Below are the code and all the weights of a small trained network. Each question names an input and a class and asks about switching units off, where a switched-off unit gives its printed mean instead of its output.

import numpy as np


def w(rows, s, z=0):
    codes = np.array(rows[::2]) - 128.0
    scale = np.full(codes.shape[1], s)
    scale[-1] = z or s
    return codes * scale


def f(y):
    return y / 2 * (1 + np.tanh(0.7978845608 * (y + 0.044715 * y**3)))


def log_softmax(a):
    a = a - a.max(-1, keepdims=True)
    return a - np.log(np.exp(a).sum(-1, keepdims=True))


def net(x, mask):
    res = np.array(x, float).reshape(1, 4) / 4 @ E
    y = f(res @ A[0][:, :-1].T + A[0][:, -1])
    res = res + np.where(mask, y, B[0][:, -1]) @ B[0][:, :-1]
    return log_softmax(res[-1] @ U[:, :-1].T + U[:, -1])


A, B = {}, {}
E = w([
[162,55,84,100,163,166,32,156,234,152,196],'x0',
[71,41,198,168,220,51,108,158,99,41,128],'x1',
[228,253,150,43,168,129,203,176,154,121,150],'x2',
[152,209,157,96,97,36,58,176,146,87,199],'x3',
],0.011)
A[0] = w([
[87,77,129,176,120,160,191,82,116,116,56,237],'neuron 1',
[199,120,125,1,184,193,126,153,205,107,144,233],'neuron 2',
[107,88,110,86,139,101,109,76,152,119,153,6],'neuron 3',
[149,200,209,83,114,46,151,182,111,126,138,148],'neuron 4',
[175,175,154,88,192,133,87,155,171,119,223,181],'neuron 5',
[51,112,115,138,70,66,63,165,140,97,127,160],'neuron 6',
[137,154,177,135,184,122,161,100,23,52,49,185],'neuron 7',
[99,140,215,138,184,36,148,142,81,82,125,253],'neuron 8',
[182,201,80,54,60,134,213,125,176,157,101,135],'neuron 9',
[69,80,119,206,94,95,121,46,53,161,108,106],'neuron 10',
],0.0095,0.004)
B[0] = w([
[89,156,190,173,118,138,109,171,96,157,111,224],'neuron 1',
[152,147,139,123,88,32,146,189,93,171,94,248],'neuron 2',
[130,148,156,134,136,156,110,114,103,108,106,144],'neuron 3',
[211,131,103,96,88,153,42,114,100,57,79,215],'neuron 4',
[128,175,142,105,135,44,151,158,77,140,79,223],'neuron 5',
[106,88,149,187,109,206,154,82,180,181,124,198],'neuron 6',
[137,125,146,158,98,193,163,105,58,88,143,223],'neuron 7',
[144,75,172,131,92,186,124,105,111,70,91,232],'neuron 8',
[87,111,185,181,90,118,150,96,156,222,169,245],'neuron 9',
[111,164,225,211,62,12,134,64,186,183,150,218],'neuron 10',
],0.011,0.016)
U = w([
[113,102,116,125,165,249,146,117,83,112,124,144],'0',
[102,126,164,164,134,102,183,93,133,196,142,208],'1',
[156,106,148,131,103,149,85,64,114,55,98,169],'2',
[165,143,64,124,101,154,103,75,152,148,195,46],'3',
[104,171,93,88,186,170,141,95,144,80,166,16],'4',
[125,146,57,72,230,154,168,48,151,99,146,4],'5',
[168,160,78,40,131,98,53,143,115,139,102,97],'6',
],0.013,0.0044)

Each question gives the input, the list of numbers given to net, and the class t.
The units are the neurons (one row each of A and B). Each row of codes is followed by its name. A weight is (code - 128) times the scale printed after its matrix; where a second scale follows, it is the last column's (A, B and U).
mask holds one flag per neuron, in row order. A switched-off neuron (its flag False) gives its mean, the last column of its row in B, instead of its output. The means were averaged over made-up inputs and are rounded, as every weight is.
A unit's drop is (log p(t) with every unit on - log p(t) with that unit switched off) / (log p(t) with every unit on - log p(t) with every unit switched off).
The circuit of an input: a set's keep is (log p(t) with only the set's units on - log p(t) with every unit switched off) / (log p(t) with every unit on - log p(t) with every unit switched off). Starting from all 10 units, units are removed one at a time, each time the one whose removal leaves the highest keep (on an exact tie, the one counted first), for as long as the keep stays at least 0.8.
units of the circuit, in order: the units of the circuit, biggest drop first
most important unit: the unit with the biggest drop
top k neurons: the k neurons with the biggest drops, biggest first
drop of u: that unit's drop, to one decimal
input [-4,2,7,-6], class 0: units of the circuit, in order	[neuron 10; neuron 7]
input [6,8,-1,2], class 2: units of the circuit, in order	[neuron 9]
input [5,-4,-4,4], class 3: units of the circuit, in order	[neuron 10; neuron 1]
input [-6,-8,8,8], class 6: top 2 neurons	[neuron 4; neuron 10]
input [-5,-6,1,6], class 3: top 2 neurons	[neuron 4; neuron 9]
input [-7,-8,0,7], class 3: top 2 neurons	[neuron 4; neuron 9]
input [5,5,-2,5], class 2: top 2 neurons	[neuron 9; neuron 10]
input [5,6,1,8], class 2: top 2 neurons	[neuron 8; neuron 6]
input [-6,-5,5,8], class 2: top 2 neurons	[neuron 4; neuron 9]
input [2,5,1,6], class 2: drop of neuron 8	0.2
input [7,-4,5,7], class 6: drop of neuron 7	0.0
input [8,1,0,1], class 6: drop of neuron 10	0.1
input [8,-2,-4,4], class 6: drop of neuron 10	0.8
input [4,-6,7,5], class 6: most important unit	neuron 4
